Each row has a name. Each piece below is followed by the name of the row it came from, unless a question asks for something else. Each question is about the rows just above it.

[180 170 124  96 140 139 123 125 134 130 173 141 100  94 170 141 129 109
  99 143 165]  nise
[123 139 109  99 134 180 141  94  96 173 141 165 140 171 143 129 125 100
 124 130 170]  fef
[ 99 149 155 160  95 181 136  93  72  83 146 134 164  86 127 119 165 116
 113 137  69]  kaze
Put [170 130 124 100 125 129 143 171 140 165 141 173  96  94 141 180 134  99
 109 139 123] back in order: which row is it?	fef
[ 94  96  99 100 109 123 124 125 129 130 134 139 140 141 141 143 165 170
 171 173 180] is which row reordered?	fef

[124 170 144 115 124 145 153 114 124 140 136]  roz
[113 121  94  79 134 144 128 114 106 114 118]  nibe
[138 135 150 143 132 120 140 133 137 114 125]  kose
[158 105 113 139 105 116 153 125 137 121 122]  Vusez
[145 126 160 143 180 130 127 140 146  97 142]  fuvi
[154 149 182 152 143 128 158 127 154 103 157]  Vem
[106 128 108 102 129 149 110 115 116 144 171]  lolo
[128 162 167 146 133 123 140 126 140 127 141]  gifam
[113 121  94  79 134 156 128 114 106 114 118]  fid
Which row holds these entries in another order? [114 115 124 124 124 136 140 144 145 153 170]	roz
Put [140 146  97 142 145 126 160 143 180 130 127] back in order: which row is it?	fuvi
[102 106 108 110 115 116 128 129 144 149 171] is which row reordered?	lolo

[ 76 174  60 178 115 154 160 125 100 122 181 137  94  79] : roto
[129 119 108 102 132 124 118 129 120 161 120 121 142 136] : pok
[122 110 152 131  55 150 153 133  92 133 120 147 143 140] : vetu
[ 93 141 116 144 152 100 138 101 143 123 183 114 102 140] : gosuz
[ 75  79 100 177 114 121 135 121 134  70 166 117 131 151] : kotir
[ 70 101 129 154 112 121 123 142  92 104 179 132  73 135] : Leral
[121 114 166 151 134  70  79  75 131 100 117 121 177 134] : Vap
[ 84 104 195 102 114 121 153 157 147 123 127 109 110 148] : tet
Which row holds these entries in another order? [ 70 166 117 131 151  75  79 100 177 114 121 135 121 134]	kotir
[132 179 101 142 112 123  70 104 129 121  92 154 135  73] is which row reordered?	Leral

[106 142 125 127 105 119 138 157 110 138 144  91 103 127 115 127 129 102
 150 127 120 175 146 143 141 144 114 141 145 142 128 124 152 149 112  74
 121 136 115 116 132 112 122 133 139 109 113 112 130 186 147 134 144 113
 140] = bolag
[128 127 120 138 144 111  74 136 112 141 105 127 115 114 129 143 149 132
 144 127 152 113 175 157 127 150 102 139 109 142 112 134 124 106 115 147
 133 144 138 121 119 104 145 186 141 112 146  91 116 122 125 140 113 142
 130] = koni
[124 110 122 149 138 114 132 129 134 119 125 133 138  91 139 128 127 150
 141 145 144 120 115 142 146  74 127 127 112 109 127 102 121 186 130 144
 144 157 105 115 113 112 143 113 152 140 147 136 175 142 106 141 104 116
 112] = giri
Which row holds these entries in another order? [146 113 102 150  74 144 142 157 127 132 152 128 115 112 140 149 122  91
 114 138 112 133 141 127 144 130 175 186 143 145 141 121 109 120 139 113
 127 106 134 138 142 105 104 136 116 147 119 144 115 125 129 110 127 124
 112]	giri
[ 74  91 102 103 105 106 109 110 112 112 112 113 113 114 115 115 116 119
 120 121 122 124 125 127 127 127 127 128 129 130 132 133 134 136 138 138
 139 140 141 141 142 142 143 144 144 144 145 146 147 149 150 152 157 175
 186] is which row reordered?	bolag
[ 74  91 102 104 105 106 109 110 112 112 112 113 113 114 115 115 116 119
 120 121 122 124 125 127 127 127 127 128 129 130 132 133 134 136 138 138
 139 140 141 141 142 142 143 144 144 144 145 146 147 149 150 152 157 175
 186] is which row reordered?	giri
Which row holds these entries in another order? [112 102 141 140 128 113 127 112 115 138 109 143 146 147 142 138 136 106
 150 142 133 149 105 120 157 125 152 144  91 113 119 124 114 127 145 141
 115 116 122 127 134 104 127 121 112 132 186 110 175 129 144 130  74 144
 139]	giri
[132  91 133 144 142 113 129 175 139 105 112 112 140 115 141 143 122 109
 119 150 130 142 102 104 121 136 113 157 147 124 152 134 127 114 127 145
 120 116 125 112 127 186 110 144 115 138 146 128 127 149 144 106 138  74
 141] is which row reordered?	giri

[143 148 155 108 127  99 141 127 156 113 130 111 111 122 119 166  86 149
 117 161 126 106 135 114] : kides
[149 155 114 141 166 143 113  99 111 135 122 156 130 111 127 117 119 106
 161 127 108 148 126  87] : famib
[146 114 110 111 113 137 127 130 129 143 144 125 126 135 136 114 131 151
 116 100 138 122 103 109] : Lede
[140 157 109 133 110 124 113  91 114 135 125 121 104 134 174 151 116 106
 110 152 133 117 121 121] : guda
[146 138 125 103 116 114 135 100 127 109 144 114 151 143 131 136 110 113
 131 137 122 126 111 129] : fik
[141 106 102 113 132 133 140 145 141 140 130 153 140 101 131 107 126 137
 106 143 111 129 145 127] : Nevuz
[103 146 135 137 143 122 137 127 131 113 129 116 115 126 100 144 106 111
 146 129 151 110 125 137] : moda
[145 147 125 111 152 136 113 124 148 130 133  87 136 121 129 110 150 115
 140  95 113 127 109 193] : bipop
[ 91 110 135 116 114 121 110 133 121 117 109 106 121 133 140 124 134 151
 113 174 125 152 157 104] is which row reordered?	guda
[ 86  99 106 108 111 111 113 114 117 119 122 126 127 127 130 135 141 143
 148 149 155 156 161 166] is which row reordered?	kides
Put [109 103 122 138 100 116 151 131 114 136 135 126 125 144 143 129 130 127
 137 113 111 110 114 146] back in order: which row is it?	Lede
Put [125 144 106 137 131 127 115 143 129 110 126 116 137 146 103 122 135 146
 113 137 151 111 129 100] back in order: which row is it?	moda
[100 103 109 110 111 113 114 114 116 122 125 126 127 129 130 131 135 136
 137 138 143 144 146 151] is which row reordered?	Lede
[100 127 109 144 114 151 143 131 136 110 113 131 137 122 126 111 129 146
 138 125 103 116 114 135] is which row reordered?	fik
Which row holds these entries in another order? [127  87 111 156 166 113 111 127 126 119 143  99 117 130 114 141 122 108
 149 135 161 106 148 155]	famib

[147 111 108 149 137 113 102 143 122 126 119 136 108 133 150 165 124 111
 132 132 124 111 131 102 163 139 112  87 122 114 161  72 105 166 113 107
 128  99 149 144 136 140]  mube
[133 147  87 105 103 150 113 161 122 132 126  99 119 108 124 107 139 124
 136 111 149 131 111 140 128 166 108 137 165 113 114 163  72 122 132 144
 111 143 112 102 149 137]  redez
[132  72 111 133 147 161 113 150 105 108 163 112 102 102 131 108 126 137
 124  99 165 144 149 136 113 119  87 111 140 122 137 143 149 139 132 111
 166 124 107 128 122 114]  Fal
[ 97  82 154 100 130 122 149 156 127 162 121 104 121 120 141 111 124 147
 148 119 115 160 102 117 121 140 106 157 116 121 186 142 114 120 117 138
 120 152 140 101 119 124]  lageg
Put [147  87 105 103 150 113 161 122 132 126  99 119 108 124 107 139 124 136
 111 149 131 111 140 128 166 108 137 165 113 114 163  72 122 132 144 111
 143 112 102 149 137 133] back in order: which row is it?	redez
Which row holds these entries in another order? [140 136 144 149  99 128 107 113 166 105  72 161 114 122  87 112 139 163
 102 131 111 124 132 132 111 124 165 150 133 108 136 119 126 122 143 102
 113 137 149 108 111 147]	mube
Which row holds these entries in another order? [128 122 114 132  72 111 133 147 161 113 150 105 108 163 112 102 102 131
 108 126 137 124  99 165 144 149 136 113 119  87 111 140 122 137 143 149
 139 132 111 166 124 107]	Fal

[120 121 119 134 118 154 112 106 110 119 149]  gabi
[132 122 120 159 111 123  93 138 144 106 129]  tezo
[112  97 135 137 159 139 156 121 124 108 122]  gole
[ 93 129 151 102 120 112 126 138  99  98 127]  fom
[131 108 137 125 131 154 146 171 109 116 155]  duri
[123 120 129 159 144 122 111 138  93 131 106]  Deg
[123 120 129 159 144 122 111 138  93 131 123]  fusad
[112  98 138 130  99 102 126 151  93 127 120]  zupu
[158 131 111 123 138  93 144 122 120 129 123]  nafa
[106 131 120 111 122 138 144 123 159  93 129] is which row reordered?	Deg
Put [ 97 108 112 121 122 124 135 137 139 156 159] back in order: which row is it?	gole
Which row holds these entries in another order? [ 93  98  99 102 112 120 126 127 129 138 151]	fom
Put [ 93 111 120 122 123 123 129 131 138 144 159] back in order: which row is it?	fusad

[127 174 112 160 107 143 125 155 133 136 165 117 129 120 138 125 130 109
 135 111 104 112 148 148 123 105 138 138 168 143 162 112 145 130 127 161
 122 133 138 121 144 113 151 121 119 133 140 176 142 122 127 145 103 150
 114 104 121 122] = Bafam
[117 174 151 125 133 113 119 138 150 155 112 160 130 121 130 129 121 143
 138 125 136 114 161 111 138 122 148 104 133 133 105 138 135 145 176 122
 103 144 112 120 127 127 165 145 104 121 142 140 107 122 144 109 168 112
 162 123 127 148] = Modil
[136 137 120 118 156 131 139 151 155 124 137 144 141 178 142 136 134 106
 152 107 127 164 141 179 110 184 165 141 139 132 143 140 119  91  94 123
 126 129  94 111 149 135 181 128 145 112 122 174 127 116 107 149  84 100
 132 132 136 138] = Kob
Which row holds these entries in another order? [103 104 104 105 107 109 111 112 112 112 113 114 117 119 120 121 121 121
 122 122 122 123 125 125 127 127 127 129 130 130 133 133 133 135 136 138
 138 138 138 140 142 143 144 144 145 145 148 148 150 151 155 160 161 162
 165 168 174 176]	Modil
Which row holds these entries in another order? [148 127 123 162 112 168 109 144 122 107 140 142 121 104 145 165 127 127
 120 112 144 103 122 176 145 135 138 105 133 133 104 148 122 138 111 161
 114 136 125 138 143 121 129 130 121 130 160 112 155 150 138 119 113 133
 125 151 174 117]	Modil
[103 104 104 105 107 109 111 112 112 112 113 114 117 119 120 121 121 121
 122 122 122 123 125 125 127 127 127 129 130 130 133 133 133 135 136 138
 138 138 138 140 142 143 143 144 145 145 148 148 150 151 155 160 161 162
 165 168 174 176] is which row reordered?	Bafam
[138 136 137 120 118 156 131 139 151 155 124 137 144 141 178 142 136 134
 106 152 107 127 164 141 179 110 184 165 141 139 132 143 140 119  91  94
 123 126 129  94 111 149 135 181 128 145 112 122 174 127 116 107 149  84
 100 132 132 136] is which row reordered?	Kob
Which row holds these entries in another order? [122 174 127 116 107 149  84 100 132 132 136 138 136 137 120 118 156 131
 139 151 155 124 137 144 141 178 142 136 134 106 152 107 127 164 141 179
 110 184 165 141 139 132 143 140 119  91  94 123 126 129  94 111 149 135
 181 128 145 112]	Kob

[120  84 117 149 155 140 117 153 152 165 149 143 147 129 124 128 131 120
 127 135 127] = Dapi
[121 128 145 107 170 135 140 141 136 156 115 122 131 137 133 141 143 145
 127 124 141] = doz
[107 153 136 139 153 135 109  74 123 105 131 148 125 118 100 128 125 122
 125 151 144] = gomag
[121 128 145 107 170 135 140 141 137 156 115 122 131 137 133 141 128 135
 123 122 140] = tosu
[107 153 136 139 153 135 109  74 123 105 122 131 153 142 143 144 126  92
 138 138 112] = Getul
[141 133 115 141 156 131 128 145 137 140 127 143 107 121 122 141 137 124
 169 145 135] = Bub
[118  94 119 138  99 135 159 111 142 140 129 179 145 132 117 125 125 125
 120 115 144] = gef
[119 141 126 170 157 120 108 116 124 118 121 135 140 128 131 141 141 127
 138 117 117] = fad
[109 125 157 117 112 129 156 119 110 126 123 122 130 120 111 153 120 118
 136 115 135] = Gidi
[121 128 145 107 170 135 140 141 137 156 115 122 131 137 133 141 143 145
 127 124 141] = lavo
[132  95 114 117 150 123 171 118 136 106 134 132 133 118 146 139 121 108
 139 128 114] = lis
Put [121 108 139 128 114 132  95 114 117 150 123 171 118 136 106 134 132 133
 118 146 139] back in order: which row is it?	lis
Put [127 140 137 170 145 131 128 115 122 121 141 156 124 145 141 135 143 137
 107 141 133] back in order: which row is it?	lavo

[143 119  78 112  83 141 138 122 112] : nog
[111 120  84 125  65 112 114 115 126] : tude
[144 121  77 122  71 140 139 110 119] : lino
[119 118  94 111 105 158 154 112 113] : Kisa
[105 122 113 127  98  97 101 118 125] : Nobot
[100 120 118 113 109  91  94 129 115] : Kifik
[ 95 119  91 124  73 122 123 109 127] : bifik
[174 125  95 121  89  94  98 128 113] : Mik
[110 121  93 126  73 104 107 116 126] : pekor
[119 105 113  94 153 112 111 118 158] : Dafuf
Which row holds these entries in another order? [118 154 119 105  94 111 158 113 112]	Kisa
Put [126 116 107 104  73 126  93 121 110] back in order: which row is it?	pekor

[173  88 138 113 163 188 103  96 141 113] -> Nas
[ 88 138 114 141 173 113 163 188 103  96] -> Galuk
[164  89  88 140 187  96 138 113 113 173] -> Tosot
Put [ 96 103 188 163 113 173 141 114 138  88] back in order: which row is it?	Galuk
Which row holds these entries in another order? [173 113 113 138  96 187 140  88  89 164]	Tosot
Put [ 96  88 138 114 141 173 113 163 188 103] back in order: which row is it?	Galuk
Put [ 88  96 103 113 114 138 141 163 173 188] back in order: which row is it?	Galuk
[113 141 113  96 103 138 188 163 173  88] is which row reordered?	Nas
[ 96  88 138 173 113 140  89 187 164 113] is which row reordered?	Tosot
Which row holds these entries in another order? [113  88 163 141 138 103  96 113 173 188]	Nas

